Below are the code and all the weights of a small trained network. Each question names an input and a target symbol and asks about switching units off, where a switched-off unit gives its printed mean instead of its output.

import numpy as np


def w(rows, s, z=0):
    codes = np.array(rows[::2]) - 128.0
    scale = np.full(codes.shape[1], s)
    scale[-1] = z or s
    return codes * scale


def f(y):
    return np.maximum(y, 0)


def softmax(a):
    e = np.exp(a - a.max(-1, keepdims=True))
    return e / e.sum(-1, keepdims=True)


def log_softmax(a):
    a = a - a.max(-1, keepdims=True)
    return a - np.log(np.exp(a).sum(-1, keepdims=True))


def net(x, mask):
    ids = ['Φαβγεζηλμξπσω'.index(c) for c in x.split()]
    T = len(ids)
    res = E[ids] + P[:T]
    u = 0
    for l in range(2):
        r = res
        for j in range(2):
            rows = slice(3 * j, 3 * j + 3)
            q, k, v = (r @ M[l][rows].T for M in (Q, K, V))
            z = softmax(np.where(np.tri(T) > 0, q @ k.T / 3**0.5, -1e9)) @ v
            o = O[l][rows]
            res = res + np.where(mask[u + j], z, o[:, -1]) @ o[:, :-1]
        u += 2
        y = f(res @ A[l][:, :-1].T + A[l][:, -1])
        res = res + np.where(mask[u : u + 8], y, B[l][:, -1]) @ B[l][:, :-1]
        u += 8
    return log_softmax(res[-1] @ U[:, :-1].T + U[:, -1])


Q, K, V, O, A, B = {}, {}, {}, {}, {}, {}
E = w([
[118,120,122],'Φ',
[112,83,136],'α',
[132,72,145],'β',
[128,135,222],'γ',
[149,99,182],'ε',
[129,127,139],'ζ',
[130,129,141],'η',
[127,134,144],'λ',
[88,159,246],'μ',
[134,139,145],'ξ',
[148,125,146],'π',
[108,162,134],'σ',
[143,135,71],'ω',
],0.013)
P = w([
[133,151,133],'0',
[145,198,128],'1',
[2,86,91],'2',
[189,66,163],'3',
[176,241,126],'4',
[12,88,81],'5',
[189,46,154],'6',
[174,243,128],'7',
[26,101,97],'8',
[180,43,174],'9',
],0.0085)
Q[0] = w([
[142,189,137],'0.h1',
[66,213,85],'0.h1',
[91,246,114],'0.h1',
[152,147,97],'0.h2',
[105,167,104],'0.h2',
[139,149,100],'0.h2',
],0.012)
K[0] = w([
[124,85,82],'0.h1',
[148,163,59],'0.h1',
[176,111,7],'0.h1',
[103,154,114],'0.h2',
[125,176,133],'0.h2',
[116,140,131],'0.h2',
],0.014)
V[0] = w([
[55,204,242],'0.h1',
[104,141,247],'0.h1',
[151,110,187],'0.h1',
[5,133,100],'0.h2',
[231,129,165],'0.h2',
[113,242,128],'0.h2',
],0.011)
O[0] = w([
[104,146,206,252],'0.h1',
[114,140,249,205],'0.h1',
[143,122,199,147],'0.h1',
[48,198,127,120],'0.h2',
[179,95,134,142],'0.h2',
[165,226,90,192],'0.h2',
],0.013,0.0021)
A[0] = w([
[6,43,197,250],'0.n1',
[166,236,189,226],'0.n2',
[240,147,181,146],'0.n3',
[238,75,116,251],'0.n4',
[33,2,60,254],'0.n5',
[241,222,151,198],'0.n6',
[123,216,72,101],'0.n7',
[230,102,148,109],'0.n8',
],0.0061,0.0053)
B[0] = w([
[73,180,218,254],'0.n1',
[213,163,130,232],'0.n2',
[192,97,134,190],'0.n3',
[147,73,83,197],'0.n4',
[2,159,120,196],'0.n5',
[192,149,153,206],'0.n6',
[108,155,167,171],'0.n7',
[134,69,93,152],'0.n8',
],0.0081,0.0091)
Q[1] = w([
[189,117,127],'1.h1',
[124,248,158],'1.h1',
[143,170,200],'1.h1',
[8,53,255],'1.h2',
[112,9,162],'1.h2',
[180,78,104],'1.h2',
],0.0056)
K[1] = w([
[18,54,213],'1.h1',
[191,187,193],'1.h1',
[166,64,149],'1.h1',
[3,21,198],'1.h2',
[69,58,227],'1.h2',
[229,190,167],'1.h2',
],0.004)
V[1] = w([
[119,254,71],'1.h1',
[168,112,44],'1.h1',
[124,57,152],'1.h1',
[204,244,27],'1.h2',
[83,76,78],'1.h2',
[206,183,185],'1.h2',
],0.005)
O[1] = w([
[140,171,3,123],'1.h1',
[182,154,111,3],'1.h1',
[130,113,181,109],'1.h1',
[239,198,64,129],'1.h2',
[136,137,198,60],'1.h2',
[140,79,18,196],'1.h2',
],0.0048,0.0061)
A[1] = w([
[136,90,39,127],'1.n1',
[175,115,103,176],'1.n2',
[1,142,180,12],'1.n3',
[165,14,104,118],'1.n4',
[24,118,72,93],'1.n5',
[57,112,122,254],'1.n6',
[193,49,137,109],'1.n7',
[141,89,47,120],'1.n8',
],0.0096,0.008)
B[1] = w([
[26,47,148,181],'1.n1',
[165,150,71,184],'1.n2',
[182,161,2,251],'1.n3',
[115,95,61,146],'1.n4',
[220,123,251,183],'1.n5',
[16,145,145,213],'1.n6',
[164,48,118,164],'1.n7',
[71,54,124,176],'1.n8',
],0.0085,0.015)
U = w([
[66,227,103,145],'Φ',
[58,133,148,254],'α',
[41,60,153,197],'β',
[157,89,211,130],'γ',
[121,29,156,104],'ε',
[158,120,126,116],'ζ',
[159,118,120,101],'η',
[167,137,124,146],'λ',
[178,211,194,45],'μ',
[207,133,111,156],'ξ',
[208,62,98,37],'π',
[189,213,87,76],'σ',
[109,77,2,88],'ω',
],0.008,0.0063)

Each question gives the input, a string of symbols that net reads in full, and the target symbol t.
The units are the heads (3 rows each of Q, K, V and O) and the neurons (one row each of A and B). Each row of codes is followed by its name. A weight is (code - 128) times the scale printed after its matrix; where a second scale follows, it is the last column's (O, A, B and U).
mask holds one flag per unit, layer by layer, with each layer's heads first. A switched-off unit (its flag False) gives its mean, the last column of its rows in O or B, instead of its output. The means were averaged over made-up inputs and are rounded, as every weight is.
A unit's drop is (log p(t) with every unit on - log p(t) with that unit switched off) / (log p(t) with every unit on - log p(t) with every unit switched off).
The circuit of an input: a set's keep is (log p(t) with only the set's units on - log p(t) with every unit switched off) / (log p(t) with every unit on - log p(t) with every unit switched off). Starting from the 12 units with the biggest drops (on a tie, the unit counted first), units are removed one at a time, each time the one whose removal leaves the highest keep (on an exact tie, the one counted first), for as long as the keep stays at least 0.8.
circuit, biggest first: the units of the circuit, biggest drop first
unit that matters most: the unit with the biggest drop
k most important neurons: the k neurons with the biggest drops, biggest first
top k neurons in layer l: the k neurons of layer l with the biggest drops, biggest first
heads that matter: for each layer, one digit per head in row order, 1 if its drop is at least 0.15 and else 0, layers parted by /
input γ β ξ ω σ, target ω: circuit, biggest first	(0.h1)
input π ξ π ω α η β ω ξ μ, target μ: top 2 neurons in layer 0	(0.n2 0.n1)
input ζ ζ η Φ η μ π, target μ: circuit, biggest first	(0.h1 0.n2)
input Φ ω π π ζ ω ω ω γ γ, target γ: top 3 neurons in layer 0	(0.n2 0.n5 0.n3)
input π π α γ η ω, target Φ: heads that matter	00 / 01
input σ π π π, target π: top 2 neurons in layer 1	(1.n6 1.n7)
input ω σ λ ε ω γ ω α, target ω: circuit, biggest first	(0.h1 1.n5)
input π β γ ω ξ ξ ξ λ ξ η, target γ: top 3 neurons in layer 0	(0.n5 0.n2 0.n3)
input ξ π α σ π π ω η, target ω: circuit, biggest first	(0.h1 0.n1 1.n5)
input ω ω ω λ ε, target ω: circuit, biggest first	(0.h1 1.n5)
input β ξ Φ π, target β: heads that matter	01 / 01
input μ ζ ξ Φ π η ω β, target ω: circuit, biggest first	(1.h2 0.n1 0.h1 1.n5)
input ω ζ η ω π π ξ ζ ω, target β: 2 most important neurons	(0.n1 1.n3)
input ξ γ λ η, target γ: circuit, biggest first	(0.h1 0.n5 1.n3)
input ω ω ξ ω ω ω α γ, target ω: circuit, biggest first	(0.h1)
input η β ω ω β, target ω: 2 most important neurons	(0.n1 1.n5)
input α σ Φ ξ γ σ ξ ω, target ω: circuit, biggest first	(0.h1 1.n5)
input Φ ξ σ γ ξ, target σ: circuit, biggest first	(1.h2 0.h2 0.n2)
input Φ ω μ ω ω ξ ξ, target μ: circuit, biggest first	(0.h1 0.n2 1.n1)
input π ω ζ Φ ξ ω ε ω ω, target β: top 4 neurons in layer 0	(0.n1 0.n5 0.n2 0.n6)
input η μ ξ ω ω π ω ω, target ω: heads that matter	10 / 00
input ω ω ω ζ Φ, target ω: circuit, biggest first	(0.h1)
input ε ω ω ω β γ Φ, target γ: circuit, biggest first	(0.h1 0.n5)
input ω ω ξ, target Φ: heads that matter	01 / 01
input μ Φ ξ ω ξ π ω λ, target ω: circuit, biggest first	(0.h1 1.n5)
input μ η σ π ξ Φ, target Φ: 2 most important neurons	(1.n3 1.n6)
input β β ω ω π η μ π σ, target Φ: unit that matters most	1.h2
input ω γ ω μ σ ε ξ ξ Φ, target Φ: 2 most important neurons	(1.n3 0.n5)
input π π σ π ξ λ γ, target γ: 2 most important neurons	(0.n2 0.n1)
input σ ξ π π π π β ω ε ξ, target ε: 3 most important neurons	(1.n7 0.n4 0.n3)
